Below is a small trained network, with its code and all its weights. Each question gives an input and a target symbol and asks what happens when units are switched off, that is, made to give their printed mean instead of their output.

import numpy as np


def w(rows, s, z=0):
    codes = np.array(rows[::2]) - 128.0
    scale = np.full(codes.shape[1], s)
    scale[-1] = z or s
    return codes * scale


def norm(h):
    return h / np.sqrt((h * h).mean(-1, keepdims=True) + 1e-5)


def f(y):
    return np.maximum(y, 0)


def softmax(a):
    e = np.exp(a - a.max(-1, keepdims=True))
    return e / e.sum(-1, keepdims=True)


def log_softmax(a):
    a = a - a.max(-1, keepdims=True)
    return a - np.log(np.exp(a).sum(-1, keepdims=True))


def net(x, mask):
    ids = ['αβγδθμξστψω'.index(c) for c in x.split()]
    T = len(ids)
    res = E[ids] + P[:T]
    r = norm(res)
    for j in range(3):
        rows = slice(4 * j, 4 * j + 4)
        q, k, v = (r @ M[0][rows].T for M in (Q, K, V))
        z = softmax(np.where(np.tri(T) > 0, q @ k.T / 4**0.5, -1e9)) @ v
        o = O[0][rows]
        res = res + np.where(mask[j], z, o[:, -1]) @ o[:, :-1]
    y = f(norm(res) @ A[0][:, :-1].T + A[0][:, -1])
    res = res + np.where(mask[3:19], y, B[0][:, -1]) @ B[0][:, :-1]
    return log_softmax(norm(res)[-1] @ U[:, :-1].T + U[:, -1])


Q, K, V, O, A, B = {}, {}, {}, {}, {}, {}
E = w([
[132,170,129,179,145,162],'α',
[141,103,222,156,188,186],'β',
[163,179,161,184,230,161],'γ',
[150,111,131,143,209,130],'δ',
[106,181,153,43,179,196],'θ',
[161,54,211,88,229,143],'μ',
[90,88,204,216,180,76],'ξ',
[77,86,89,4,173,123],'σ',
[41,246,150,124,127,95],'τ',
[67,37,96,121,135,36],'ψ',
[221,162,136,96,85,34],'ω',
],0.0037)
P = w([
[143,123,70,156,62,152],'0',
[133,155,126,125,230,99],'1',
[130,144,141,124,216,99],'2',
[116,132,164,120,205,121],'3',
[109,138,187,119,183,118],'4',
[107,126,195,115,159,124],'5',
[85,110,215,102,141,120],'6',
[88,113,228,91,126,114],'7',
[79,107,253,88,107,120],'8',
],0.0045)
Q[0] = w([
[141,144,62,160,95,143],'H0',
[145,138,159,97,179,107],'H0',
[117,119,161,129,128,112],'H0',
[131,136,83,155,100,172],'H0',
[92,104,139,109,188,46],'H1',
[150,96,148,148,119,177],'H1',
[98,101,246,111,170,159],'H1',
[26,137,225,114,216,120],'H1',
[153,120,80,124,97,163],'H2',
[102,144,99,149,137,125],'H2',
[136,121,93,139,95,147],'H2',
[104,140,171,131,137,98],'H2',
],0.011)
K[0] = w([
[54,121,174,90,214,62],'H0',
[150,84,83,138,11,137],'H0',
[158,131,104,106,107,166],'H0',
[72,145,178,117,196,79],'H0',
[133,188,123,57,62,19],'H1',
[61,138,172,105,195,186],'H1',
[37,106,246,47,93,61],'H1',
[94,98,250,29,78,1],'H1',
[158,183,184,116,195,141],'H2',
[175,99,123,102,195,121],'H2',
[166,166,168,113,194,160],'H2',
[101,59,69,159,52,140],'H2',
],0.0063)
V[0] = w([
[214,166,111,177,131,71],'H0',
[171,161,106,176,252,145],'H0',
[41,161,112,226,77,126],'H0',
[115,198,122,108,103,84],'H0',
[138,255,93,137,104,90],'H1',
[200,94,160,244,153,31],'H1',
[124,175,233,162,121,172],'H1',
[4,143,124,199,140,140],'H1',
[135,106,8,110,128,190],'H2',
[212,157,113,77,105,151],'H2',
[149,6,89,171,104,82],'H2',
[205,86,112,83,156,172],'H2',
],0.0071)
O[0] = w([
[141,180,88,73,50,100,254],'H0',
[130,237,73,137,134,137,198],'H0',
[62,111,73,135,119,45,225],'H0',
[49,133,169,95,77,131,71],'H0',
[53,110,253,139,78,149,102],'H1',
[186,95,112,183,40,89,250],'H1',
[199,193,174,183,167,103,195],'H1',
[79,127,101,221,150,150,86],'H1',
[86,141,147,48,223,64,222],'H2',
[161,148,184,114,112,46,149],'H2',
[191,86,72,55,163,166,180],'H2',
[178,135,145,131,168,90,161],'H2',
],0.007,0.0032)
A[0] = w([
[185,129,90,91,100,125,180],'N0',
[3,40,191,169,108,130,27],'N1',
[43,71,91,93,68,100,92],'N2',
[108,127,217,145,109,145,145],'N3',
[38,93,83,159,210,205,98],'N4',
[94,86,133,97,142,95,60],'N5',
[106,105,115,102,140,67,61],'N6',
[148,34,123,117,112,177,102],'N7',
[58,201,159,33,152,221,250],'N8',
[101,143,85,179,227,150,236],'N9',
[58,148,72,161,229,189,214],'N10',
[190,41,62,216,85,64,58],'N11',
[234,137,72,220,145,157,190],'N12',
[114,15,196,158,175,132,143],'N13',
[48,160,182,136,211,196,96],'N14',
[193,195,180,146,150,209,156],'N15',
],0.0047,0.0024)
B[0] = w([
[123,69,104,128,96,140,227],'N0',
[95,219,49,78,50,128,167],'N1',
[110,82,99,89,83,163,184],'N2',
[148,120,155,159,68,91,170],'N3',
[95,106,127,236,134,154,163],'N4',
[124,100,150,102,135,149,150],'N5',
[158,92,139,114,124,152,162],'N6',
[100,121,145,144,118,176,147],'N7',
[150,3,191,167,148,94,208],'N8',
[120,105,73,198,145,112,249],'N9',
[103,109,109,226,152,149,226],'N10',
[166,67,197,158,97,137,186],'N11',
[114,78,173,100,93,74,254],'N12',
[44,190,176,101,132,140,168],'N13',
[177,80,138,183,127,73,170],'N14',
[147,62,154,108,126,109,196],'N15',
],0.0054,0.0034)
U = w([
[103,103,107,119,132,50,253],'α',
[166,82,127,198,104,72,134],'β',
[149,245,100,159,94,131,158],'γ',
[192,185,73,64,193,99,70],'δ',
[62,153,223,202,146,151,95],'θ',
[234,156,146,148,159,212,71],'μ',
[112,65,29,154,86,197,78],'ξ',
[93,137,199,96,227,152,70],'σ',
[2,178,128,123,73,157,64],'τ',
[82,91,95,68,203,175,96],'ψ',
[156,127,192,46,45,121,127],'ω',
],0.0082,0.0075)

Each question gives the input, a string of symbols that net reads in full, and the target symbol t.
The units are the heads (4 rows each of Q, K, V and O) and the neurons (one row each of A and B). Each row of codes is followed by its name. A weight is (code - 128) times the scale printed after its matrix; where a second scale follows, it is the last column's (O, A, B and U).
mask holds one flag per unit, heads first, then neurons. A switched-off unit (its flag False) gives its mean, the last column of its rows in O or B, instead of its output. The means were averaged over made-up inputs and are rounded, as every weight is.
A unit's drop is (log p(t) with every unit on - log p(t) with that unit switched off) / (log p(t) with every unit on - log p(t) with every unit switched off).
The circuit of an input: a set's keep is (log p(t) with only the set's units on - log p(t) with every unit switched off) / (log p(t) with every unit on - log p(t) with every unit switched off). Starting from the 12 units with the biggest drops (on a tie, the unit counted first), units are removed one at a time, each time the one whose removal leaves the highest keep (on an exact tie, the one counted first), for as long as the keep stays at least 0.8.
circuit, biggest first: the units of the circuit, biggest drop first
unit that matters most: the unit with the biggest drop
heads that matter: for each layer, one digit per head in row order, 1 if its drop is at least 0.15 and else 0, layers parted by /
drop of u: that unit's drop, to one decimal
input σ μ θ, target σ: unit that matters most	H0
input α α δ ω θ, target ω: heads that matter	010
input ψ β γ ω ψ τ, target ψ: heads that matter	001
input ξ α α α ω α θ, target ξ: heads that matter	101
input ξ θ σ, target ξ: heads that matter	001
input γ α ξ τ, target γ: heads that matter	100
input θ τ θ μ, target θ: circuit, biggest first	H0, H2
input γ γ ω τ α β ξ μ α, target γ: heads that matter	100
input ω α γ τ γ α ω ξ, target ω: heads that matter	100
input δ γ γ, target δ: circuit, biggest first	H2, H0
input ω ξ α α γ, target ω: heads that matter	100
input ξ γ γ μ γ τ σ α ψ, target ξ: heads that matter	001
input γ ω μ τ τ α, target θ: heads that matter	010
input μ β α γ ξ γ μ, target μ: circuit, biggest first	H0
input μ ψ ω ω μ σ γ, target μ: heads that matter	100
input σ τ α μ, target σ: circuit, biggest first	H0, N13
input θ δ ω γ γ σ α α, target θ: heads that matter	101
input θ ξ τ μ γ β, target θ: circuit, biggest first	H0, H2
input δ σ θ τ ω ξ γ σ, target δ: circuit, biggest first	H0, H1
input ψ γ μ, target ψ: unit that matters most	H2
input ω ω γ, target ω: drop of H0	0.1
input γ γ θ α α, target γ: drop of N8	-0.1
input ω ξ β μ, target ω: drop of H2	0.0
